Below are the code and all the weights of a small trained network. Each question names an input and a class and asks about switching units off, where a switched-off unit gives its printed mean instead of its output.

import numpy as np


def w(rows, s, z=0):
    codes = np.array(rows[::2]) - 128.0
    scale = np.full(codes.shape[1], s)
    scale[-1] = z or s
    return codes * scale


def norm(h):
    return h / np.sqrt((h * h).mean(-1, keepdims=True) + 1e-5)


def f(y):
    return y / 2 * (1 + np.tanh(0.7978845608 * (y + 0.044715 * y**3)))


def log_softmax(a):
    a = a - a.max(-1, keepdims=True)
    return a - np.log(np.exp(a).sum(-1, keepdims=True))


def net(x, mask):
    res = np.array(x, float).reshape(1, 5) / 4 @ E
    u = 0
    for l in range(4):
        y = f(norm(res) @ A[l][:, :-1].T + A[l][:, -1])
        res = res + np.where(mask[u : u + 3], y, B[l][:, -1]) @ B[l][:, :-1]
        u += 3
    return log_softmax(norm(res)[-1] @ U[:, :-1].T + U[:, -1])


A, B = {}, {}
E = w([
[210,200,111,62],'x0',
[92,118,104,39],'x1',
[126,101,174,84],'x2',
[85,211,179,209],'x3',
[125,145,2,132],'x4',
],0.009)
A[0] = w([
[65,224,177,160,104],'L0N1',
[12,101,93,255,210],'L0N2',
[119,44,31,57,6],'L0N3',
],0.0071,0.0019)
B[0] = w([
[17,218,254,65,198],'L0N1',
[94,21,103,169,254],'L0N2',
[116,170,216,177,185],'L0N3',
],0.0074,0.0042)
A[1] = w([
[227,202,86,110,135],'L1N1',
[253,90,28,245,250],'L1N2',
[158,174,30,108,103],'L1N3',
],0.0075,0.002)
B[1] = w([
[87,164,94,122,216],'L1N1',
[94,122,3,65,252],'L1N2',
[57,228,127,92,177],'L1N3',
],0.014,0.0035)
A[2] = w([
[29,170,1,226,245],'L2N1',
[13,146,128,111,5],'L2N2',
[186,34,17,234,197],'L2N3',
],0.0068,0.0017)
B[2] = w([
[61,143,162,57,254],'L2N1',
[27,150,174,185,158],'L2N2',
[38,7,142,163,178],'L2N3',
],0.012,0.0055)
A[3] = w([
[120,7,84,58,253],'L3N1',
[225,187,186,2,131],'L3N2',
[124,130,178,41,195],'L3N3',
],0.008,0.0038)
B[3] = w([
[251,166,57,163,254],'L3N1',
[122,93,157,242,221],'L3N2',
[254,129,69,58,215],'L3N3',
],0.0099,0.0056)
U = w([
[90,51,99,128,137],'0',
[94,178,126,94,156],'1',
[126,174,45,99,159],'2',
[245,86,122,111,222],'3',
[20,115,209,168,63],'4',
[81,8,88,168,96],'5',
[140,126,115,108,3],'6',
[187,188,236,162,119],'7',
],0.017,0.0041)

Each question gives the input, the list of numbers given to net, and the class t.
The units are the neurons (one row each of A and B). Each row of codes is followed by its name. A weight is (code - 128) times the scale printed after its matrix; where a second scale follows, it is the last column's (A, B and U).
mask holds one flag per neuron, layer by layer. A switched-off neuron (its flag False) gives its mean, the last column of its row in B, instead of its output. The means were averaged over made-up inputs and are rounded, as every weight is.
A unit's drop is (log p(t) with every unit on - log p(t) with that unit switched off) / (log p(t) with every unit on - log p(t) with every unit switched off).
The circuit of an input: a set's keep is (log p(t) with only the set's units on - log p(t) with every unit switched off) / (log p(t) with every unit on - log p(t) with every unit switched off). Starting from all 12 units, units are removed one at a time, each time the one whose removal leaves the highest keep (on an exact tie, the one counted first), for as long as the keep stays at least 0.8.
units of the circuit, in order: the units of the circuit, biggest drop first
unit that matters most: the unit with the biggest drop
top k neurons: the k neurons with the biggest drops, biggest first
k most important neurons of layer l: the k neurons of layer l with the biggest drops, biggest first
drop of u: that unit's drop, to one decimal
input [7,-4,-4,-7,-5], class 2: units of the circuit, in order	[L1N2, L1N1]
input [0,-7,-8,2,1], class 0: top 2 neurons	[L2N3, L1N2]
input [-2,-7,8,3,-1], class 7: units of the circuit, in order	[L2N3]
input [-3,8,2,-2,5], class 1: units of the circuit, in order	[L0N3, L1N2, L2N3]
input [1,6,-3,6,0], class 4: units of the circuit, in order	[L3N1, L1N2]
input [7,-6,4,-8,1], class 2: top 3 neurons	[L1N2, L1N1, L0N1]
input [-2,7,8,-6,7], class 3: top 2 neurons	[L1N2, L0N3]
input [-2,6,3,0,7], class 1: top 3 neurons	[L0N3, L1N2, L2N2]
input [6,7,8,1,2], class 3: top 2 neurons	[L3N3, L1N2]
input [6,-1,0,1,-3], class 7: 2 most important neurons of layer 1	[L1N2, L1N1]
input [-1,3,7,0,7], class 1: top 2 neurons	[L3N2, L0N3]
input [-4,0,8,-6,6], class 3: 2 most important neurons of layer 0	[L0N2, L0N3]
input [4,8,2,7,-5], class 7: 2 most important neurons of layer 2	[L2N1, L2N3]
input [-6,0,0,-8,-4], class 3: units of the circuit, in order	[L3N1]
input [-6,4,-2,-7,-2], class 3: 2 most important neurons of layer 3	[L3N1, L3N2]
input [8,-6,-3,-1,-3], class 2: top 2 neurons	[L1N2, L1N1]
input [7,-6,-2,-4,-4], class 2: drop of L1N1	0.4
input [8,-6,0,-8,-3], class 2: drop of L1N2	0.8
input [4,6,5,-1,-8], class 3: drop of L3N3	0.2
input [-5,4,5,-8,2], class 3: unit that matters most	L3N1
